m =
[[ -99.685 -100.612 -119.665   49.017   35.507  160.215   19.991]
 [ -61.036 -121.409  166.306  -94.926  -44.797  -31.836  -83.650]
 [ -86.297  -58.924 -224.099   62.544  -48.172  -93.139   88.651]
 [  58.576    6.804 -258.492  -80.813   53.737   24.528    9.766]
 [ -91.342 -119.989  133.389  -93.112  -65.145 -289.912 -105.836]
 [ -86.266  -73.006  -52.864   -3.211  -55.874   94.151  -20.757]
 [ -34.595  -87.805  -69.302  -30.760   -6.788 -210.537   53.197]
 [  -1.705  -65.641  140.035 -119.610 -156.435 -107.727   -7.161]
 [  -7.099  -47.035   38.226  -82.517 -128.554  -22.076   10.522]
 [  42.686  -39.823  -69.008  -94.259   29.290  152.220   -5.705]
 [ -61.147 -174.821  118.065  -16.007   61.084    5.812   57.323]
 [-138.147 -116.109   56.240  -26.130  -78.677 -183.181  -85.210]
 [-137.737  -94.447  -94.030   78.558 -109.705  -54.398   77.555]
 [-106.177  -36.879  -18.332   -9.844 -254.036 -180.041    5.154]
 [ -29.887  -51.829 -189.030  -39.959   66.041  -56.071  -37.510]]
Rows and columns are counted from 1.
(1, 1)	-99.685
(1, 6)	160.215
(12, 5)	-78.677
(4, 3)	-258.492
(4, 5)	53.737
(2, 6)	-31.836
(1, 4)	49.017
(8, 1)	-1.705
(6, 2)	-73.006
(7, 1)	-34.595
(3, 7)	88.651
(13, 3)	-94.030
(10, 5)	29.290
(8, 7)	-7.161
(3, 4)	62.544
(6, 6)	94.151
(6, 1)	-86.266
(5, 2)	-119.989
(12, 7)	-85.210
(3, 3)	-224.099
(15, 4)	-39.959
(8, 4)	-119.610
(13, 1)	-137.737
(12, 1)	-138.147
(3, 5)	-48.172
(13, 7)	77.555
(12, 4)	-26.130
(5, 7)	-105.836
(15, 2)	-51.829
(8, 3)	140.035
(5, 1)	-91.342
(8, 5)	-156.435
(6, 5)	-55.874

X =
[[  4.5  -1.0   5.4   5.9   5.8   4.4   6.5   4.3   5.9   6.1   4.2]
 [-23.3   1.5 -37.3  36.6  42.8 -16.9 -18.8 -18.1 -28.3  47.2 -32.1]
 [ 29.6  -9.7  36.1 -19.8 -16.4  28.5  15.3  29.8  23.5 -19.0  25.6]
 [ -7.2   8.9  -1.0  16.2   6.8 -10.4  13.9 -11.2   8.5   8.2   3.7]
 [-35.7  16.8 -37.3  45.8  36.3 -35.4  -1.7 -37.1 -16.8  41.8 -25.0]
 [  0.3 -10.3 -13.2  13.4  28.0   8.2 -18.0   8.5 -18.9  29.9 -18.1]
 [ 47.0 -17.7  54.5 -37.1 -29.1  46.1  18.1  48.2  32.7 -33.8  37.8]
 [ 39.6 -22.6  36.0 -27.3  -9.8  44.3  -0.3  46.4  12.4 -12.9  18.5]
 [ 26.2  -0.3  42.2 -18.7 -27.3  19.4  31.4  20.1  37.4 -30.3  36.8]
 [ 33.2 -14.5  35.9 -22.5 -13.9  34.3   9.4  35.9  19.3 -16.6  22.9]]
Rows and columns are counted from 1.
(1, 1) = 4.5
(10, 7) = 9.4
(8, 3) = 36.0
(4, 1) = -7.2
(7, 1) = 47.0
(3, 10) = -19.0
(3, 4) = -19.8
(5, 11) = -25.0
(10, 11) = 22.9
(4, 5) = 6.8
(8, 8) = 46.4
(10, 5) = -13.9
(4, 7) = 13.9
(2, 1) = -23.3
(8, 10) = -12.9
(6, 5) = 28.0
(1, 4) = 5.9
(2, 8) = -18.1
(3, 3) = 36.1
(4, 6) = -10.4
(6, 6) = 8.2
(2, 2) = 1.5
(5, 1) = -35.7
(5, 3) = -37.3
(7, 5) = -29.1
(4, 2) = 8.9
(5, 6) = -35.4
(6, 9) = -18.9
(4, 8) = -11.2
(7, 2) = -17.7

B =
[[  9.1 -36.4 -46.6  11.2 -35.0 -20.8  30.8 -36.0  36.9 -31.7 -22.2 -14.9
   36.6  17.1]
 [-18.3  21.1 -11.0 -14.4 -33.0   3.2  36.2  44.8  14.6 -43.3  31.6  36.9
   -8.1  37.9]
 [ 40.2 -32.4  19.8 -23.2  27.8  44.8 -41.8  31.2  35.8 -35.6  -9.9  -8.4
   38.6 -36.5]
 [-25.2  34.3 -31.8 -32.6 -32.1  -8.3  34.4  35.7  30.6  -4.5 -35.9 -33.3
   42.9 -15.6]
 [ 38.4 -27.0 -12.7 -32.1  39.7 -31.5  32.0 -14.5 -26.2 -24.8  48.2 -19.9
    2.2   2.1]
 [ 17.6 -13.6  -1.8  36.7  -7.1 -39.2  43.9  20.6   2.8   1.7  20.1  25.7
   -5.3 -45.5]
 [ -4.9 -39.2   1.1 -35.0 -49.2  26.7 -40.0 -19.3  24.4 -13.9  36.7  15.6
   -7.0  -2.2]
 [-33.2   6.2 -20.9  43.0 -26.6 -35.8 -24.8 -18.2 -25.7 -17.5  29.2  39.0
   20.9 -34.1]]
Rows and columns are counted from 1.
row 1 col 1 -> 9.1
row 1 col 8 -> -36.0
row 6 col 7 -> 43.9
row 6 col 3 -> -1.8
row 3 col 9 -> 35.8
row 4 col 13 -> 42.9
row 7 col 6 -> 26.7
row 6 col 11 -> 20.1
row 4 col 8 -> 35.7
row 4 col 11 -> -35.9
row 2 col 7 -> 36.2
row 2 col 14 -> 37.9
row 3 col 7 -> -41.8
row 7 col 9 -> 24.4
row 6 col 6 -> -39.2
row 8 col 9 -> -25.7
row 3 col 13 -> 38.6
row 8 col 6 -> -35.8
row 2 col 9 -> 14.6
row 8 col 10 -> -17.5
row 3 col 4 -> -23.2
row 8 col 14 -> -34.1
row 4 col 7 -> 34.4
row 5 col 13 -> 2.2
row 7 col 3 -> 1.1
row 2 col 6 -> 3.2
row 1 col 5 -> -35.0
row 2 col 3 -> -11.0
row 5 col 11 -> 48.2
row 6 col 8 -> 20.6
row 4 col 1 -> -25.2

arr =
[[-27.2 -22.8 -46.8 -34.9 -28.2  -4.8  36.1]
 [ -6.3 -20.4 -40.6 -47.1 -36.2  21.3  20.1]
 [-14.9  28.2  -8.0  -5.5   1.6   1.1  -4.9]
 [-20.5 -18.9 -19.5 -34.4 -22.7 -24.2  -0.8]]
Indices start at 1.
(1, 1): -27.2
(4, 6): -24.2
(1, 6): -4.8
(3, 1): -14.9
(2, 4): -47.1
(1, 2): -22.8
(1, 5): -28.2
(3, 5): 1.6
(4, 1): -20.5
(2, 3): -40.6
(3, 3): -8.0
(2, 6): 21.3
(2, 7): 20.1
(2, 5): -36.2
(4, 3): -19.5
(4, 2): -18.9

M =
[[ 19   6   9 -30 -37 -26 -42  18 -32 -25  -1 -40  15]
 [-34  -8  -2 -12   4 -10  19  39  -8   1  13  -1 -26]
 [-20  -5  -8 -17 -24   0   0  18 -13   2  15 -21 -23]
 [  3 -11 -10   3   4 -17  14 -21   9 -34 -23  12  -9]]
Indices start at 1.
(1, 1) = 19
(4, 13) = -9
(3, 4) = -17
(3, 12) = -21
(2, 9) = -8
(2, 6) = -10
(4, 12) = 12
(4, 5) = 4
(3, 2) = -5
(1, 13) = 15
(2, 10) = 1
(1, 6) = -26
(2, 13) = -26
(2, 8) = 39
(3, 11) = 15
(3, 5) = -24
(1, 3) = 9
(4, 2) = -11
(4, 6) = -17
(1, 12) = -40
(4, 7) = 14
(2, 2) = -8
(1, 5) = -37
